Here is a tiny trained network, its code and every weight. The questions are about switching its units off for an input and a class, where a switched-off unit gives its printed mean instead of its output.

import numpy as np


def w(rows, s, z=0):
    codes = np.array(rows[::2]) - 128.0
    scale = np.full(codes.shape[1], s)
    scale[-1] = z or s
    return codes * scale


def f(y):
    return y / 2 * (1 + np.tanh(0.7978845608 * (y + 0.044715 * y**3)))


def log_softmax(a):
    a = a - a.max(-1, keepdims=True)
    return a - np.log(np.exp(a).sum(-1, keepdims=True))


def net(x, mask):
    res = np.array(x, float).reshape(1, 3) / 4 @ E
    y = f(res @ A[0][:, :-1].T + A[0][:, -1])
    res = res + np.where(mask, y, B[0][:, -1]) @ B[0][:, :-1]
    return log_softmax(res[-1] @ U[:, :-1].T + U[:, -1])


A, B = {}, {}
E = w([
[11,128,149,92,125],'x0',
[113,84,140,174,251],'x1',
[78,204,155,235,116],'x2',
],0.012)
A[0] = w([
[208,124,96,128,130,147],'neuron 0',
[46,116,120,61,123,147],'neuron 1',
[28,119,146,99,143,224],'neuron 2',
[76,125,176,79,117,134],'neuron 3',
[137,50,186,106,155,63],'neuron 4',
[84,245,178,196,115,92],'neuron 5',
[108,47,177,211,218,136],'neuron 6',
[142,64,141,53,101,121],'neuron 7',
[108,39,75,60,105,69],'neuron 8',
[139,160,155,105,68,88],'neuron 9',
[200,132,80,155,122,239],'neuron 10',
[149,166,127,118,46,50],'neuron 11',
[97,108,99,113,56,3],'neuron 12',
],0.011,0.0028)
B[0] = w([
[168,159,173,192,193,197],'neuron 0',
[183,209,150,175,194,209],'neuron 1',
[202,173,178,150,172,227],'neuron 2',
[235,148,185,189,159,183],'neuron 3',
[174,90,161,142,86,172],'neuron 4',
[172,12,78,221,112,248],'neuron 5',
[240,110,226,27,46,251],'neuron 6',
[123,44,114,207,123,210],'neuron 7',
[125,69,89,176,165,213],'neuron 8',
[208,141,164,58,41,184],'neuron 9',
[118,207,172,170,194,206],'neuron 10',
[254,120,133,81,86,203],'neuron 11',
[196,146,110,100,106,167],'neuron 12',
],0.0087,0.011)
U = w([
[151,4,85,203,116,92],'0',
[188,119,160,22,60,112],'1',
[169,236,132,181,201,89],'2',
[131,141,124,139,138,252],'3',
[53,156,85,56,102,74],'4',
[79,86,66,51,86,85],'5',
[81,155,11,85,141,74],'6',
[58,118,80,86,94,72],'7',
],0.012)

Each question gives the input, the list of numbers given to net, and the class t.
The units are the neurons (one row each of A and B). Each row of codes is followed by its name. A weight is (code - 128) times the scale printed after its matrix; where a second scale follows, it is the last column's (A, B and U).
mask holds one flag per neuron, in row order. A switched-off neuron (its flag False) gives its mean, the last column of its row in B, instead of its output. The means were averaged over made-up inputs and are rounded, as every weight is.
A unit's drop is (log p(t) with every unit on - log p(t) with that unit switched off) / (log p(t) with every unit on - log p(t) with every unit switched off).
The circuit of an input: a set's keep is (log p(t) with only the set's units on - log p(t) with every unit switched off) / (log p(t) with every unit on - log p(t) with every unit switched off). Starting from the 12 units with the biggest drops (on a tie, the unit counted first), units are removed one at a time, each time the one whose removal leaves the highest keep (on an exact tie, the one counted first), for as long as the keep stays at least 0.8.
circuit, biggest first: the units of the circuit, biggest drop first
unit that matters most: the unit with the biggest drop
top k neurons: the k neurons with the biggest drops, biggest first
drop when u is switched off: that unit's drop, to one decimal
input [-4,5,5], class 0: top 4 neurons	(neuron 5; neuron 9; neuron 11; neuron 2)
input [4,2,0], class 2: circuit, biggest first	(neuron 2; neuron 1)
input [-2,5,0], class 1: circuit, biggest first	(neuron 6)
input [6,0,-5], class 2: top 2 neurons	(neuron 1; neuron 5)
input [3,0,-3], class 3: top 3 neurons	(neuron 5; neuron 10; neuron 0)
input [-1,0,-1], class 3: top 4 neurons	(neuron 5; neuron 6; neuron 1; neuron 2)
input [8,8,-5], class 1: top 3 neurons	(neuron 6; neuron 4; neuron 10)
input [-8,-5,-7], class 2: top 3 neurons	(neuron 10; neuron 0; neuron 5)
input [8,0,8], class 0: top 2 neurons	(neuron 5; neuron 10)
input [1,0,-2], class 3: top 2 neurons	(neuron 5; neuron 6)
input [4,8,-6], class 1: top 2 neurons	(neuron 6; neuron 5)
input [8,7,-3], class 2: top 4 neurons	(neuron 1; neuron 2; neuron 3; neuron 9)
input [6,-5,4], class 2: top 2 neurons	(neuron 6; neuron 1)
input [-8,-1,-4], class 2: unit that matters most	neuron 10
input [3,8,-2], class 1: drop when neuron 6 is switched off	0.3
input [-5,0,8], class 0: drop when neuron 5 is switched off	0.9
input [5,-1,6], class 0: drop when neuron 5 is switched off	2.6
